Here is a tiny trained network, its code and every weight. The questions are about switching its units off for an input and a class, where a switched-off unit gives its printed mean instead of its output.

import numpy as np


def w(rows, s, z=0):
    codes = np.array(rows[::2]) - 128.0
    scale = np.full(codes.shape[1], s)
    scale[-1] = z or s
    return codes * scale


def f(y):
    return y / 2 * (1 + np.tanh(0.7978845608 * (y + 0.044715 * y**3)))


def log_softmax(a):
    a = a - a.max(-1, keepdims=True)
    return a - np.log(np.exp(a).sum(-1, keepdims=True))


def net(x, mask):
    res = np.array(x, float).reshape(1, 8) / 4 @ E
    y = f(res @ A[0][:, :-1].T + A[0][:, -1])
    res = res + np.where(mask, y, B[0][:, -1]) @ B[0][:, :-1]
    return log_softmax(res[-1] @ U[:, :-1].T + U[:, -1])


A, B = {}, {}
E = w([
[238,25,93,242,148],'x0',
[127,131,120,134,128],'x1',
[168,224,233,181,219],'x2',
[130,126,136,125,123],'x3',
[124,130,123,133,134],'x4',
[79,7,174,74,253],'x5',
[132,121,140,126,121],'x6',
[130,133,117,128,139],'x7',
],0.0058)
A[0] = w([
[179,237,102,177,25,119],'N1',
[209,47,107,212,131,106],'N2',
[66,151,149,62,101,128],'N3',
[144,211,204,200,192,114],'N4',
[70,50,168,101,232,90],'N5',
[50,185,130,52,130,83],'N6',
[155,192,122,153,52,236],'N7',
[165,204,203,176,217,95],'N8',
[220,52,76,200,159,108],'N9',
[87,34,161,103,242,80],'N10',
[68,168,156,42,106,134],'N11',
[84,180,143,3,114,112],'N12',
[69,48,15,86,50,89],'N13',
[181,84,117,186,122,126],'N14',
[57,185,136,61,125,62],'N15',
[148,196,211,188,214,88],'N16',
[81,40,30,90,51,118],'N17',
[48,191,127,50,130,89],'N18',
[99,68,26,67,81,127],'N19',
[91,41,189,62,225,99],'N20',
[215,80,91,152,142,255],'N21',
[187,37,63,213,144,116],'N22',
],0.0056,0.0063)
B[0] = w([
[59,2,34,147,72,198],'N1',
[122,170,193,196,100,182],'N2',
[136,154,171,169,147,153],'N3',
[200,99,87,55,113,181],'N4',
[140,73,28,184,56,171],'N5',
[127,181,166,206,86,149],'N6',
[49,48,109,98,182,235],'N7',
[220,139,82,65,102,175],'N8',
[111,189,171,200,108,187],'N9',
[123,105,76,164,83,174],'N10',
[121,163,155,173,145,167],'N11',
[109,189,159,219,127,166],'N12',
[215,187,137,55,108,170],'N13',
[111,142,154,153,111,158],'N14',
[146,174,154,239,52,138],'N15',
[240,163,88,72,90,171],'N16',
[214,202,142,46,134,178],'N17',
[110,191,172,231,77,154],'N18',
[189,181,126,102,154,169],'N19',
[115,61,40,154,73,181],'N20',
[73,164,188,144,215,253],'N21',
[130,178,189,172,110,190],'N22',
],0.0067,0.0063)
U = w([
[98,132,132,112,187,254],'0',
[114,188,200,221,110,44],'1',
[254,157,102,30,123,80],'2',
[75,28,6,158,64,44],'3',
[69,110,161,92,199,171],'4',
],0.0083,0.0072)

Each question gives the input, the list of numbers given to net, and the class t.
The units are the neurons (one row each of A and B). Each row of codes is followed by its name. A weight is (code - 128) times the scale printed after its matrix; where a second scale follows, it is the last column's (A, B and U).
mask holds one flag per neuron, in row order. A switched-off neuron (its flag False) gives its mean, the last column of its row in B, instead of its output. The means were averaged over made-up inputs and are rounded, as every weight is.
A unit's drop is (log p(t) with every unit on - log p(t) with that unit switched off) / (log p(t) with every unit on - log p(t) with every unit switched off).
The circuit of an input: a set's keep is (log p(t) with only the set's units on - log p(t) with every unit switched off) / (log p(t) with every unit on - log p(t) with every unit switched off). Starting from the 12 units with the biggest drops (on a tie, the unit counted first), units are removed one at a time, each time the one whose removal leaves the highest keep (on an exact tie, the one counted first), for as long as the keep stays at least 0.8.
circuit, biggest first: the units of the circuit, biggest drop first
unit that matters most: the unit with the biggest drop
k most important neurons: the k neurons with the biggest drops, biggest first
drop of u: that unit's drop, to one decimal
input [4,0,-7,-6,5,-7,2,-2], class 2: 2 most important neurons -> [N17, N13]
input [5,5,-6,-2,0,1,-7,-8], class 0: unit that matters most -> N21
input [5,-2,-8,8,-8,3,0,0], class 2: 2 most important neurons -> [N17, N13]
input [-3,-5,-4,3,-4,7,-4,3], class 3: 2 most important neurons -> [N20, N5]
input [-2,0,2,0,1,5,1,-4], class 3: circuit, biggest first -> [N20, N5, N21]
input [-5,-8,6,-5,7,3,-6,-5], class 2: circuit, biggest first -> [N16, N8, N21]
input [-6,6,1,-2,-2,0,6,5], class 1: circuit, biggest first -> [N18, N12, N6]
input [0,-8,-4,-6,6,1,0,-2], class 2: circuit, biggest first -> [N17, N1]
input [-5,-2,-8,8,-2,8,-5,3], class 2: circuit, biggest first -> [N17, N13]
input [-4,0,2,6,6,6,1,-3], class 3: circuit, biggest first -> [N20, N5, N21]
input [8,1,-5,7,-7,8,3,-7], class 1: drop of N22 -> 0.3
input [-7,3,-1,0,-8,1,5,-4], class 1: drop of N15 -> 0.1
input [2,-1,-8,1,6,-4,8,-4], class 2: drop of N17 -> 0.2
input [-5,-4,2,3,-2,-8,5,-4], class 3: circuit, biggest first -> [N1]
